Here is a tiny trained network, its code and every weight. The questions are about switching its units off for an input and a class, where a switched-off unit gives its printed mean instead of its output.

import numpy as np


def w(rows, s, z=0):
    codes = np.array(rows[::2]) - 128.0
    scale = np.full(codes.shape[1], s)
    scale[-1] = z or s
    return codes * scale


def f(y):
    return y / 2 * (1 + np.tanh(0.7978845608 * (y + 0.044715 * y**3)))


def log_softmax(a):
    a = a - a.max(-1, keepdims=True)
    return a - np.log(np.exp(a).sum(-1, keepdims=True))


def net(x, mask):
    res = np.array(x, float).reshape(1, 8) / 4 @ E
    y = f(res @ A[0][:, :-1].T + A[0][:, -1])
    res = res + np.where(mask, y, B[0][:, -1]) @ B[0][:, :-1]
    return log_softmax(res[-1] @ U[:, :-1].T + U[:, -1])


A, B = {}, {}
E = w([
[87,189,180,222,141,205,142,108],'x0',
[87,172,35,51,85,203,144,58],'x1',
[157,147,149,128,118,144,83,123],'x2',
[100,137,157,125,115,113,107,133],'x3',
[176,160,138,139,121,156,65,147],'x4',
[115,124,107,129,132,112,165,126],'x5',
[120,131,139,127,123,121,126,119],'x6',
[96,139,173,67,254,200,139,133],'x7',
],0.0074)
A[0] = w([
[146,144,183,70,218,144,108,87,148],'N0',
[192,104,103,20,121,114,84,206,176],'N1',
[246,137,113,142,174,201,27,123,179],'N2',
[133,59,162,37,129,78,175,105,101],'N3',
[96,91,78,192,124,74,243,123,131],'N4',
[155,72,102,197,70,124,101,82,156],'N5',
[192,137,193,137,169,81,104,192,72],'N6',
[142,183,97,254,173,189,131,66,125],'N7',
[101,174,145,161,51,122,148,161,157],'N8',
[109,128,137,226,149,198,193,95,144],'N9',
[102,219,88,36,55,185,130,95,3],'N10',
[96,102,159,97,174,185,127,82,102],'N11',
[97,148,154,67,212,139,203,208,116],'N12',
],0.0081,0.0043)
B[0] = w([
[182,150,119,62,60,112,158,157,233],'N0',
[121,131,165,158,178,78,90,77,253],'N1',
[47,137,77,126,82,130,137,142,254],'N2',
[133,104,78,173,135,147,85,93,188],'N3',
[131,158,99,128,110,100,80,176,216],'N4',
[194,162,177,85,63,117,161,119,218],'N5',
[89,94,99,194,112,132,209,127,207],'N6',
[157,93,173,80,159,91,104,90,241],'N7',
[172,162,165,106,111,142,134,72,187],'N8',
[133,122,124,116,167,105,68,134,239],'N9',
[180,52,185,254,181,212,188,206,233],'N10',
[174,139,93,136,102,103,135,142,196],'N11',
[191,191,120,121,80,130,132,148,234],'N12',
],0.009,0.0049)
U = w([
[161,27,162,254,167,153,208,217,46],'0',
[126,103,153,95,144,115,124,117,211],'1',
[132,149,117,131,137,114,106,145,198],'2',
[126,176,109,145,153,126,93,114,186],'3',
[119,171,121,141,156,113,132,94,174],'4',
[194,197,124,80,74,116,140,152,2],'5',
[159,76,161,112,243,105,22,33,46],'6',
[78,140,108,153,133,134,81,160,131],'7',
],0.0084,0.008)

Each question gives the input, the list of numbers given to net, and the class t.
The units are the neurons (one row each of A and B). Each row of codes is followed by its name. A weight is (code - 128) times the scale printed after its matrix; where a second scale follows, it is the last column's (A, B and U).
mask holds one flag per neuron, in row order. A switched-off neuron (its flag False) gives its mean, the last column of its row in B, instead of its output. The means were averaged over made-up inputs and are rounded, as every weight is.
A unit's drop is (log p(t) with every unit on - log p(t) with that unit switched off) / (log p(t) with every unit on - log p(t) with every unit switched off).
The circuit of an input: a set's keep is (log p(t) with only the set's units on - log p(t) with every unit switched off) / (log p(t) with every unit on - log p(t) with every unit switched off). Starting from the 12 units with the biggest drops (on a tie, the unit counted first), units are removed one at a time, each time the one whose removal leaves the highest keep (on an exact tie, the one counted first), for as long as the keep stays at least 0.8.
circuit, biggest first: the units of the circuit, biggest drop first
most important unit: the unit with the biggest drop
top k neurons: the k neurons with the biggest drops, biggest first
drop when u is switched off: that unit's drop, to one decimal
input [4,2,2,-6,-7,-2,1,-7], class 5: most important unit : N5
input [1,7,2,-2,0,5,0,8], class 5: top 3 neurons : [N0; N12; N11]
input [4,-2,-6,7,7,-1,4,8], class 5: circuit, biggest first : [N0; N12]
input [7,-2,-1,7,-1,-3,1,8], class 5: top 2 neurons : [N0; N12]
input [1,4,6,4,2,-5,0,7], class 5: top 2 neurons : [N0; N11]
input [3,0,4,1,4,5,-1,8], class 5: circuit, biggest first : [N0; N12]
input [6,-6,-1,-5,-1,-7,-8,-6], class 1: top 2 neurons : [N10; N7]
input [7,-1,6,2,-4,4,-4,-6], class 6: circuit, biggest first : [N7; N9; N2]
input [-6,-2,-3,-5,4,-1,4,-5], class 6: top 3 neurons : [N1; N0; N12]
input [2,-5,2,5,6,-2,2,7], class 5: top 3 neurons : [N0; N10; N12]
input [-8,-7,-4,-5,2,-1,5,-1], class 6: top 2 neurons : [N1; N10]
input [-1,1,-5,-2,-1,-6,4,8], class 5: circuit, biggest first : [N0; N12]
input [-8,7,1,3,4,0,-4,4], class 6: top 3 neurons : [N1; N6; N3]
input [-8,-2,-4,6,3,-7,-5,1], class 6: circuit, biggest first : [N1]
input [7,3,2,-5,3,-3,-6,-4], class 6: top 2 neurons : [N7; N9]
input [5,2,6,2,-4,5,-6,-7], class 5: drop when N5 is switched off : 0.8
input [8,8,3,-5,1,-5,0,2], class 0: drop when N10 is switched off : 1.4
input [-8,-8,0,6,4,-3,3,3], class 0: drop when N2 is switched off : 0.0
input [4,7,2,1,5,-1,-6,8], class 5: drop when N8 is switched off : -0.1
input [5,5,4,1,-1,-4,-4,5], class 0: top neuron : [N10]
